Here is a tiny trained network, its code and every weight. The questions are about switching its units off for an input and a class, where a switched-off unit gives its printed mean instead of its output.

import numpy as np


def w(rows, s, z=0):
    codes = np.array(rows[::2]) - 128.0
    scale = np.full(codes.shape[1], s)
    scale[-1] = z or s
    return codes * scale


def f(y):
    return y / 2 * (1 + np.tanh(0.7978845608 * (y + 0.044715 * y**3)))


def log_softmax(a):
    a = a - a.max(-1, keepdims=True)
    return a - np.log(np.exp(a).sum(-1, keepdims=True))


def net(x, mask):
    res = np.array(x, float).reshape(1, 7) / 4 @ E
    y = f(res @ A[0][:, :-1].T + A[0][:, -1])
    res = res + np.where(mask, y, B[0][:, -1]) @ B[0][:, :-1]
    return log_softmax(res[-1] @ U[:, :-1].T + U[:, -1])


A, B = {}, {}
E = w([
[127,128,124,129,125],'x0',
[129,129,128,129,127],'x1',
[92,171,156,191,130],'x2',
[126,128,129,127,128],'x3',
[186,85,131,203,130],'x4',
[155,128,152,120,3],'x5',
[128,130,128,128,132],'x6',
],0.013)
A[0] = w([
[162,60,109,193,116,17],'neuron 0',
[124,126,30,142,243,78],'neuron 1',
[162,31,173,226,142,41],'neuron 2',
[164,20,92,59,130,213],'neuron 3',
[186,2,67,169,130,1],'neuron 4',
[152,73,30,49,128,97],'neuron 5',
],0.0073,0.0036)
B[0] = w([
[88,100,123,27,114,148],'neuron 0',
[227,159,77,128,2,254],'neuron 1',
[63,147,88,8,206,185],'neuron 2',
[160,79,148,252,142,224],'neuron 3',
[37,83,87,92,122,172],'neuron 4',
[30,97,121,161,182,191],'neuron 5',
],0.0091,0.006)
U = w([
[60,123,88,7,150,1],'0',
[215,135,82,127,83,132],'1',
[157,118,144,146,153,242],'2',
[74,114,132,233,155,97],'3',
[146,122,131,139,144,181],'4',
[155,125,112,128,135,138],'5',
],0.014,0.0054)

Each question gives the input, the list of numbers given to net, and the class t.
The units are the neurons (one row each of A and B). Each row of codes is followed by its name. A weight is (code - 128) times the scale printed after its matrix; where a second scale follows, it is the last column's (A, B and U).
mask holds one flag per neuron, in row order. A switched-off neuron (its flag False) gives its mean, the last column of its row in B, instead of its output. The means were averaged over made-up inputs and are rounded, as every weight is.
A unit's drop is (log p(t) with every unit on - log p(t) with that unit switched off) / (log p(t) with every unit on - log p(t) with every unit switched off).
The circuit of an input: a set's keep is (log p(t) with only the set's units on - log p(t) with every unit switched off) / (log p(t) with every unit on - log p(t) with every unit switched off). Starting from all 6 units, units are removed one at a time, each time the one whose removal leaves the highest keep (on an exact tie, the one counted first), for as long as the keep stays at least 0.8.
circuit, biggest first: the units of the circuit, biggest drop first
most important unit: the unit with the biggest drop
k most important neurons: the k neurons with the biggest drops, biggest first
drop of u: that unit's drop, to one decimal
input [7,-1,-7,-4,2,6,4], class 3: circuit, biggest first -> neuron 3; neuron 5; neuron 1
input [1,-6,-1,4,-4,-8,-2], class 1: circuit, biggest first -> neuron 1
input [-3,-8,-8,2,0,7,1], class 2: 2 most important neurons -> neuron 1; neuron 5
input [6,5,-3,4,-4,-3,5], class 2: circuit, biggest first -> neuron 2; neuron 4
input [5,3,-5,-5,-4,-1,-2], class 3: circuit, biggest first -> neuron 3; neuron 5; neuron 2
input [0,-3,-8,-5,2,3,1], class 3: circuit, biggest first -> neuron 3; neuron 5
input [-4,-7,-8,1,-2,4,-3], class 3: circuit, biggest first -> neuron 3; neuron 5
input [8,-4,-1,0,4,-5,3], class 1: 2 most important neurons -> neuron 1; neuron 5
input [-8,1,2,-5,6,-2,2], class 0: circuit, biggest first -> neuron 2; neuron 3
input [8,8,-7,-4,0,5,4], class 2: circuit, biggest first -> neuron 1; neuron 3
input [7,0,5,8,4,-6,7], class 5: 3 most important neurons -> neuron 1; neuron 2; neuron 3
input [-4,2,-6,-6,1,-4,1], class 3: circuit, biggest first -> neuron 5; neuron 3
input [4,8,-7,3,-3,-2,1], class 2: 2 most important neurons -> neuron 3; neuron 4
input [-3,-7,4,-1,8,-2,-1], class 0: most important unit -> neuron 2
input [-2,-1,6,7,5,4,0], class 5: circuit, biggest first -> neuron 2; neuron 3
input [5,4,-7,3,7,-6,-5], class 0: 2 most important neurons -> neuron 4; neuron 2
input [2,3,6,0,5,-3,-8], class 4: 3 most important neurons -> neuron 2; neuron 3; neuron 5
input [-1,3,-7,1,6,1,1], class 3: 3 most important neurons -> neuron 3; neuron 5; neuron 1
input [8,7,6,-3,7,7,2], class 0: 2 most important neurons -> neuron 2; neuron 0
input [2,1,-7,1,-6,0,-8], class 4: most important unit -> neuron 3
input [2,6,-4,2,8,-4,-7], class 0: drop of neuron 4 -> 0.3
input [-2,7,7,-5,4,-8,-4], class 1: drop of neuron 1 -> 0.7
input [-7,-5,-6,-1,6,1,0], class 0: drop of neuron 2 -> 0.5
input [-5,-4,-2,-5,-3,-7,1], class 1: drop of neuron 1 -> 0.7
